Here is a tiny trained network, its code and every weight. The questions are about switching its units off for an input and a target symbol, where a switched-off unit gives its printed mean instead of its output.

import numpy as np


def w(rows, s, z=0):
    codes = np.array(rows[::2]) - 128.0
    scale = np.full(codes.shape[1], s)
    scale[-1] = z or s
    return codes * scale


def f(y):
    return np.maximum(y, 0)


def softmax(a):
    e = np.exp(a - a.max(-1, keepdims=True))
    return e / e.sum(-1, keepdims=True)


def log_softmax(a):
    a = a - a.max(-1, keepdims=True)
    return a - np.log(np.exp(a).sum(-1, keepdims=True))


def net(x, mask):
    ids = ['αγδεθμφ'.index(c) for c in x.split()]
    T = len(ids)
    res = E[ids] + P[:T]
    r = res
    for j in range(2):
        rows = slice(3 * j, 3 * j + 3)
        q, k, v = (r @ M[0][rows].T for M in (Q, K, V))
        z = softmax(np.where(np.tri(T) > 0, q @ k.T / 3**0.5, -1e9)) @ v
        o = O[0][rows]
        res = res + np.where(mask[j], z, o[:, -1]) @ o[:, :-1]
    y = f(res @ A[0][:, :-1].T + A[0][:, -1])
    res = res + np.where(mask[2:6], y, B[0][:, -1]) @ B[0][:, :-1]
    return log_softmax(res[-1] @ U[:, :-1].T + U[:, -1])


Q, K, V, O, A, B = {}, {}, {}, {}, {}, {}
E = w([
[85,126,123],'α',
[113,64,124],'γ',
[128,231,44],'δ',
[127,104,87],'ε',
[17,146,179],'θ',
[3,205,169],'μ',
[60,195,124],'φ',
],0.014)
P = w([
[44,27,51],'0',
[73,67,84],'1',
[14,68,30],'2',
[95,83,91],'3',
[5,73,13],'4',
[116,100,104],'5',
[13,65,18],'6',
[153,126,121],'7',
[52,49,2],'8',
],0.0081)
Q[0] = w([
[123,116,122],'H0',
[147,137,95],'H0',
[122,157,125],'H0',
[119,156,128],'H1',
[3,85,64],'H1',
[150,134,171],'H1',
],0.039)
K[0] = w([
[118,111,132],'H0',
[145,109,83],'H0',
[126,164,113],'H0',
[136,176,109],'H1',
[231,174,253],'H1',
[66,115,98],'H1',
],0.034)
V[0] = w([
[146,100,125],'H0',
[223,167,171],'H0',
[132,121,198],'H0',
[228,41,101],'H1',
[117,113,164],'H1',
[99,86,254],'H1',
],0.02)
O[0] = w([
[145,164,160,129],'H0',
[55,155,101,4],'H0',
[105,157,81,93],'H0',
[159,11,146,118],'H1',
[135,137,170,130],'H1',
[131,170,249,127],'H1',
],0.022,0.026)
A[0] = w([
[57,158,196,12],'N0',
[122,121,249,16],'N1',
[113,40,118,150],'N2',
[95,169,197,8],'N3',
],0.014,0.0018)
B[0] = w([
[246,102,108,160],'N0',
[83,69,109,254],'N1',
[69,210,164,246],'N2',
[98,142,22,170],'N3',
],0.014,0.036)
U = w([
[255,150,124,137],'α',
[137,149,93,185],'γ',
[107,194,73,25],'δ',
[207,217,139,233],'ε',
[177,149,77,3],'θ',
[177,194,92,134],'μ',
[126,243,117,170],'φ',
],0.0081,0.0046)

Each question gives the input, a string of symbols that net reads in full, and the target symbol t.
The units are the heads (3 rows each of Q, K, V and O) and the neurons (one row each of A and B). Each row of codes is followed by its name. A weight is (code - 128) times the scale printed after its matrix; where a second scale follows, it is the last column's (O, A, B and U).
mask holds one flag per unit, heads first, then neurons. A switched-off unit (its flag False) gives its mean, the last column of its rows in O or B, instead of its output. The means were averaged over made-up inputs and are rounded, as every weight is.
A unit's drop is (log p(t) with every unit on - log p(t) with that unit switched off) / (log p(t) with every unit on - log p(t) with every unit switched off).
The circuit of an input: a set's keep is (log p(t) with only the set's units on - log p(t) with every unit switched off) / (log p(t) with every unit on - log p(t) with every unit switched off). Starting from all 6 units, units are removed one at a time, each time the one whose removal leaves the highest keep (on an exact tie, the one counted first), for as long as the keep stays at least 0.8.
circuit, biggest first: the units of the circuit, biggest drop first
top k neurons: the k neurons with the biggest drops, biggest first
which heads matter: for each layer, one digit per head in row order, 1 if its drop is at least 0.15 and else 0, layers parted by /
input γ θ α, target θ: top 2 neurons : N3, N0
input μ ε θ, target φ: which heads matter : 01
input γ φ α δ α μ, target μ: top 2 neurons : N0, N3
input γ δ ε θ ε γ δ, target γ: circuit, biggest first : H1, H0, N1, N0
input γ α α γ μ γ γ ε γ, target φ: top 2 neurons : N2, N1
input α γ ε γ δ ε γ θ, target θ: top neuron : N0
input φ γ μ μ γ ε ε α, target α: which heads matter : 00
input γ δ γ θ γ ε, target ε: circuit, biggest first : H1, N1, N2, N3
input γ μ φ, target μ: circuit, biggest first : N0, N3, H1, N2
input δ φ γ ε, target φ: circuit, biggest first : H1, N2, N0, N1
input γ φ δ, target ε: circuit, biggest first : N2, N1, H1
input φ ε α, target φ: circuit, biggest first : N2, H1, N1, N0
input γ μ γ θ ε γ δ, target γ: circuit, biggest first : H1, N1, H0, N0
input ε ε ε γ γ α γ α ε, target α: which heads matter : 00
input γ μ ε γ γ δ θ, target δ: which heads matter : 01
input γ ε γ γ γ α α α γ, target α: circuit, biggest first : N2, N3
input γ α γ δ μ, target δ: circuit, biggest first : H1
input γ μ ε γ ε ε γ ε δ, target φ: which heads matter : 11
input γ γ γ ε γ γ φ, target γ: circuit, biggest first : H1, N1
input γ μ γ, target μ: top neuron : N3
